Below is a small trained network, with its code and all its weights. Each question gives an input and a class and asks what happens when units are switched off, that is, made to give their printed mean instead of their output.

import numpy as np


def w(rows, s, z=0):
    codes = np.array(rows[::2]) - 128.0
    scale = np.full(codes.shape[1], s)
    scale[-1] = z or s
    return codes * scale


def f(y):
    return np.maximum(y, 0)


def log_softmax(a):
    a = a - a.max(-1, keepdims=True)
    return a - np.log(np.exp(a).sum(-1, keepdims=True))


def net(x, mask):
    res = np.array(x, float).reshape(1, 4) / 4 @ E
    y = f(res @ A[0][:, :-1].T + A[0][:, -1])
    res = res + np.where(mask, y, B[0][:, -1]) @ B[0][:, :-1]
    return log_softmax(res[-1] @ U[:, :-1].T + U[:, -1])


A, B = {}, {}
E = w([
[101,91,151,180,33,151,196,220,188,141,68],'x0',
[187,115,164,71,95,145,144,124,199,253,172],'x1',
[162,160,201,113,216,101,151,252,133,100,180],'x2',
[123,170,148,42,122,162,76,132,218,179,55],'x3',
],0.012)
A[0] = w([
[136,67,101,66,94,139,98,81,130,188,132,114],'N0',
[123,122,136,115,66,179,181,195,249,187,75,122],'N1',
[133,168,97,63,149,77,93,78,84,134,158,106],'N2',
[103,107,204,127,32,142,171,156,216,143,110,210],'N3',
[105,122,84,168,144,93,137,117,69,107,146,28],'N4',
[87,113,67,89,146,83,89,53,75,108,124,162],'N5',
[117,101,133,183,71,107,226,131,81,111,119,254],'N6',
[113,103,68,196,69,121,105,116,108,103,158,73],'N7',
[184,109,220,108,183,70,175,222,161,149,229,114],'N8',
[145,227,228,31,193,113,95,150,182,85,114,152],'N9',
[137,147,142,138,114,133,134,146,166,132,70,49],'N10',
],0.011,0.006)
B[0] = w([
[177,116,146,174,102,124,123,77,154,222,159,184],'N0',
[128,90,48,96,132,109,14,107,246,227,128,233],'N1',
[55,129,117,123,51,130,90,91,174,185,83,186],'N2',
[148,60,83,204,120,79,118,133,249,217,127,220],'N3',
[88,180,136,140,184,135,109,93,129,72,116,166],'N4',
[242,155,77,166,169,171,101,173,132,137,196,195],'N5',
[140,64,113,44,96,148,217,129,111,80,79,200],'N6',
[75,139,234,65,84,147,200,127,110,116,154,167],'N7',
[166,189,212,131,127,156,223,212,6,82,191,250],'N8',
[165,163,186,123,66,203,144,40,134,255,123,231],'N9',
[95,147,178,123,114,68,66,169,144,94,129,152],'N10',
],0.0093,0.024)
U = w([
[125,121,59,145,124,156,7,87,215,178,138,198],'0',
[56,117,159,154,182,63,124,96,139,110,127,23],'1',
[72,96,131,139,159,91,89,145,89,142,131,1],'2',
[114,193,179,114,111,183,145,112,78,137,160,118],'3',
[125,148,106,140,171,160,169,137,48,5,154,177],'4',
[162,112,123,133,74,175,169,114,161,192,156,238],'5',
[10,75,101,109,78,143,171,131,151,53,46,44],'6',
[100,113,107,140,113,115,110,217,173,106,136,29],'7',
],0.011,0.0036)

Each question gives the input, the list of numbers given to net, and the class t.
The units are the neurons (one row each of A and B). Each row of codes is followed by its name. A weight is (code - 128) times the scale printed after its matrix; where a second scale follows, it is the last column's (A, B and U).
mask holds one flag per neuron, in row order. A switched-off neuron (its flag False) gives its mean, the last column of its row in B, instead of its output. The means were averaged over made-up inputs and are rounded, as every weight is.
A unit's drop is (log p(t) with every unit on - log p(t) with that unit switched off) / (log p(t) with every unit on - log p(t) with every unit switched off).
The circuit of an input: a set's keep is (log p(t) with only the set's units on - log p(t) with every unit switched off) / (log p(t) with every unit on - log p(t) with every unit switched off). Starting from all 11 units, units are removed one at a time, each time the one whose removal leaves the highest keep (on an exact tie, the one counted first), for as long as the keep stays at least 0.8.
circuit, biggest first: the units of the circuit, biggest drop first
most important unit: the unit with the biggest drop
top k neurons: the k neurons with the biggest drops, biggest first
drop when u is switched off: that unit's drop, to one decimal
input [7,0,7,-5], class 4: circuit, biggest first : N8, N9
input [-5,-2,2,-3], class 3: circuit, biggest first : N3
input [-3,0,-5,0], class 0: top 3 neurons : N8, N6, N9
input [-7,6,-3,4], class 0: top 4 neurons : N8, N2, N6, N7
input [1,-1,3,-1], class 4: circuit, biggest first : N1, N9, N0
input [4,-8,-5,-5], class 6: top 3 neurons : N8, N6, N7
input [8,-2,3,-1], class 7: top 2 neurons : N9, N6
input [4,-2,-5,-8], class 6: top 2 neurons : N8, N6
input [5,8,-6,-5], class 0: top 2 neurons : N1, N8
input [1,1,-2,-3], class 6: top 2 neurons : N9, N8
input [-2,-2,-2,4], class 0: top 3 neurons : N8, N6, N7
input [6,-5,-3,2], class 0: top 3 neurons : N8, N1, N3
input [5,4,-7,-3], class 0: top 2 neurons : N8, N1
input [-3,1,8,-5], class 3: most important unit : N9
input [-7,1,6,5], class 3: drop when N1 is switched off : 0.1
input [-4,-1,-1,-7], class 4: drop when N1 is switched off : 0.1
input [4,-2,0,-6], class 6: drop when N8 is switched off : 0.2
